[149 116 118 101 137 125] -> 149, 125

[[157 119 124 130 131]
 [111 140 138 129 150]] -> 157, 150

[139 144 152  99 151 130 152] -> 139, 152

[[145 132 145 140 105 120]
 [125 143 129 139 126 147]] -> 145, 147

[[150 128 154 129 125]
 [140 129 152 125 136]
 [117 127 143 127 110]] -> 150, 110

[119 129 127 108 105 148] -> 119, 148

[[131 111 106 146 130 148 136]
 [127 109 106 142 128 148 138]
 [126 141 129 117 142 116 122]] -> 131, 122
---
[137 130 131 132 133 152 135] ⇒ 152, 130

[121 140 110 120 150 126] ⇒ 150, 110

[143 115 133 115 146 113 105] ⇒ 146, 105

[[126 125 140 136 152 111]
 [101 157 150 125 132 150]] ⇒ 157, 101

[135 132 142 144 102 136 131] ⇒ 144, 102

[100 141 118 110 123 127 115] ⇒ 141, 100

[[139 123 129 150 128 128 129]
 [132 130 132 147 129 131 133]] ⇒ 150, 123
---
[[116, 103, 106, 142],
 [125, 102, 104, 142],
 [112, 150, 117, 153]] out 116

[[128, 135, 114, 158, 109, 138, 113],
 [104, 124, 139, 147, 135, 119, 112],
 [139, 157, 114, 153, 127, 146, 104]] out 128

[[106, 118, 115, 133, 154, 102],
 [126, 134, 120, 121, 147, 132],
 [141, 140, 115, 141, 135, 125]] out 106

[[122, 126, 99, 126, 139],
 [122, 126, 154, 132, 119],
 [140, 130, 145, 153, 152]] out 122

[[104, 143, 122, 152, 149, 125, 149],
 [121, 123, 122, 126, 151, 133, 136],
 [131, 122, 113, 105, 107, 125, 125]] out 104

[[147, 114, 100, 133, 125],
 [128, 152, 150, 125, 155],
 [116, 155, 140, 115, 128]] out 147

[[134, 135, 120, 110, 122],
 [119, 119, 128, 120, 135],
 [128, 144, 117, 107, 139]] out 134

[[144, 128, 157, 144],
 [126, 138, 157, 127],
 [102, 132, 157, 122]] out 144
---
[132 147 103 122 129 154 126] => 126, 132

[134 140 132 116 152 107 142] => 142, 134

[134 136 102 120 140] => 140, 134

[[126 123 128 128 130]
 [106 111 100 118 111]] => 130, 106

[[114 145 121 138]
 [119 158  99 147]] => 138, 119

[114 115 133 150 101] => 101, 114

[136 127 151 101 117] => 117, 136

[139 142 143 152 115 125 120] => 120, 139
---
Input: [122 152 142 115 131]
Output: 152

Input: [157 142 125 128 112 120]
Output: 125

Input: [133 130 138 151 135 134 126]
Output: 151

Input: [142 126 144 105]
Output: 142

Input: [112 109 155 153]
Output: 112

Input:
[[116 131 133 148 127 122]
 [132 106 124 102 117 140]]
Output: 124

Input: [136 120 107 128 132 107 141]
Output: 128
---
[[104 133 149 128 123]
 [148 116 136 118 118]
 [101 129 122 123 133]] gives 133

[[119 134 149 147 105 113]
 [118 131 151 136 120 113]
 [125 129 140 111 132 128]] gives 134

[[127 121 127 128 125 105]
 [129 118 129 137 119 140]
 [132 127 128 117 123 126]] gives 121

[[112 109 134 133 148 123 107]
 [107 133 129 116 128 136 127]
 [136 120 135 138 134 120 119]] gives 109

[[103 117 101 148 139 133]
 [151 127 137 151 139 117]
 [123 124 136 117 127 139]] gives 117

[[118 140 151 120 113 119 127]
 [112 136 143 138 120 123 134]
 [120 128 136 127 119 118 121]] gives 140

[[130 116 129 138]
 [149 124 136 117]
 [145 129 136 117]] gives 116
---
[[135 137 158 140]
 [136 131 138 132]
 [141 134 132 135]] Answer: 134

[101 143 138 131 130 116 132] Answer: 143

[[113 126 107 143 147]
 [111 114 128 108 110]
 [113 147 107 107 127]] Answer: 147

[123 128 103 129 132 151] Answer: 128

[119 108 155 147 154 128 103] Answer: 108

[[142 119 137 123 122 124 116]
 [112 117 136 138 113 115 103]] Answer: 117

[142 117 116 124 105] Answer: 117

[151 125 140 124 122 134] Answer: 125
---
147	140	119	152	151	129	130 ans = 147

129	105	119	133	135	137 ans = 133

134	149	133	119	139 ans = 134

127	123	123	130	124	136
109	124	117	142	133	100
ans = 133

134	109	101	114	117 ans = 114

109	113	151	139	102	120 ans = 120
---
[[141 122 134 157]
 [136 112 117 150]
 [125 123 114 134]] → 123

[136 124 120 136 127 154 140] → 124

[[133 106 119 132]
 [122 126 122 131]] → 126

[117 122 153 102 125 128] → 122

[[116 136 151 112]
 [102 139 129 114]] → 139

[[ 98 131 130 121 128]
 [104 129 124 107 114]
 [137 143 130 133 123]] → 143
---
array([122, 106, 126, 131, 124, 151, 130]) -> 106
array([144, 147, 136, 128, 145, 107, 129]) -> 147
array([124, 151, 146, 123]) -> 151
array([121, 128, 115, 150, 145, 140,  99]) -> 128
array([121, 150, 128, 130, 112, 133, 125]) -> 150
array([129, 128, 130, 151]) -> 128
array([148, 149, 133, 129]) -> 149
